Here is a tiny trained network, its code and every weight. The questions are about switching its units off for an input and a class, where a switched-off unit gives its printed mean instead of its output.

import numpy as np


def w(rows, s, z=0):
    codes = np.array(rows[::2]) - 128.0
    scale = np.full(codes.shape[1], s)
    scale[-1] = z or s
    return codes * scale


def norm(h):
    return h / np.sqrt((h * h).mean(-1, keepdims=True) + 1e-5)


def f(y):
    return y / 2 * (1 + np.tanh(0.7978845608 * (y + 0.044715 * y**3)))


def log_softmax(a):
    a = a - a.max(-1, keepdims=True)
    return a - np.log(np.exp(a).sum(-1, keepdims=True))


def net(x, mask):
    res = np.array(x, float).reshape(1, 6) / 4 @ E
    u = 0
    for l in range(2):
        y = f(norm(res) @ A[l][:, :-1].T + A[l][:, -1])
        res = res + np.where(mask[u : u + 5], y, B[l][:, -1]) @ B[l][:, :-1]
        u += 5
    return log_softmax(norm(res)[-1] @ U[:, :-1].T + U[:, -1])


A, B = {}, {}
E = w([
[119,62,198,152],'x0',
[244,146,125,129],'x1',
[206,186,125,99],'x2',
[105,160,39,80],'x3',
[99,8,63,2],'x4',
[191,181,107,51],'x5',
],0.0051)
A[0] = w([
[253,77,17,27,73],'L0N0',
[187,146,3,32,83],'L0N1',
[6,53,32,89,5],'L0N2',
[169,88,181,12,76],'L0N3',
[18,81,182,253,90],'L0N4',
],0.0061,0.003)
B[0] = w([
[197,164,158,49,254],'L0N0',
[185,110,254,45,237],'L0N1',
[38,113,48,156,216],'L0N2',
[170,132,97,112,167],'L0N3',
[206,130,131,85,240],'L0N4',
],0.0071,0.0034)
A[1] = w([
[155,80,165,147,187],'L1N0',
[46,124,134,173,98],'L1N1',
[57,125,127,103,205],'L1N2',
[137,247,145,170,2],'L1N3',
[139,116,120,160,250],'L1N4',
],0.013,0.0028)
B[1] = w([
[63,132,180,174,189],'L1N0',
[157,140,139,77,174],'L1N1',
[123,94,65,174,184],'L1N2',
[165,251,17,203,254],'L1N3',
[89,127,156,83,172],'L1N4',
],0.011,0.0053)
U = w([
[185,214,82,237,254],'0',
[45,22,17,125,85],'1',
[250,95,162,40,146],'2',
[55,59,244,236,29],'3',
],0.012,0.0015)

Each question gives the input, the list of numbers given to net, and the class t.
The units are the neurons (one row each of A and B). Each row of codes is followed by its name. A weight is (code - 128) times the scale printed after its matrix; where a second scale follows, it is the last column's (A, B and U).
mask holds one flag per neuron, layer by layer. A switched-off neuron (its flag False) gives its mean, the last column of its row in B, instead of its output. The means were averaged over made-up inputs and are rounded, as every weight is.
A unit's drop is (log p(t) with every unit on - log p(t) with that unit switched off) / (log p(t) with every unit on - log p(t) with every unit switched off).
The circuit of an input: a set's keep is (log p(t) with only the set's units on - log p(t) with every unit switched off) / (log p(t) with every unit on - log p(t) with every unit switched off). Starting from all 10 units, units are removed one at a time, each time the one whose removal leaves the highest keep (on an exact tie, the one counted first), for as long as the keep stays at least 0.8.
units of the circuit, in order: the units of the circuit, biggest drop first
top k neurons: the k neurons with the biggest drops, biggest first
k most important neurons of layer l: the k neurons of layer l with the biggest drops, biggest first
drop of u: that unit's drop, to one decimal
input [8,1,0,-8,1,8], class 3: units of the circuit, in order	(L1N0)
input [8,6,0,3,0,0], class 3: units of the circuit, in order	(L1N3; L1N0)
input [0,1,0,0,-2,-5], class 3: units of the circuit, in order	(L1N3; L0N0)
input [1,7,-8,2,1,0], class 3: top 2 neurons	(L1N3; L1N0)
input [5,7,1,4,1,-4], class 2: top 2 neurons	(L0N0; L1N3)
input [8,4,8,0,-2,-4], class 3: top 2 neurons	(L1N0; L0N0)
input [-7,-2,-8,5,0,7], class 1: 2 most important neurons of layer 0	(L0N2; L0N4)
input [-3,-3,-8,3,-4,-6], class 1: units of the circuit, in order	(L1N3; L1N1; L1N2)
input [4,8,-2,-7,-4,-6], class 3: 2 most important neurons of layer 1	(L1N3; L1N0)
input [-7,1,-5,-4,3,0], class 1: top 2 neurons	(L0N2; L1N3)
input [2,-6,4,-1,1,2], class 1: top 2 neurons	(L1N3; L1N2)
input [0,8,-8,-3,2,0], class 3: top 2 neurons	(L1N0; L1N3)
input [-7,-1,-6,-1,3,7], class 2: 2 most important neurons of layer 0	(L0N1; L0N0)
input [-7,0,0,4,5,-1], class 2: units of the circuit, in order	(L0N1)
input [0,-4,5,8,-1,3], class 2: top 2 neurons	(L0N1; L1N3)
input [8,5,0,-3,-6,-4], class 3: 3 most important neurons of layer 1	(L1N0; L1N3; L1N4)
input [-6,8,3,4,1,-7], class 2: drop of L1N3	0.1
input [3,1,-1,7,1,1], class 2: drop of L0N0	0.5
input [-8,2,2,6,3,-4], class 2: drop of L1N3	0.1
input [0,-1,6,-2,2,-3], class 2: units of the circuit, in order	(L1N3)
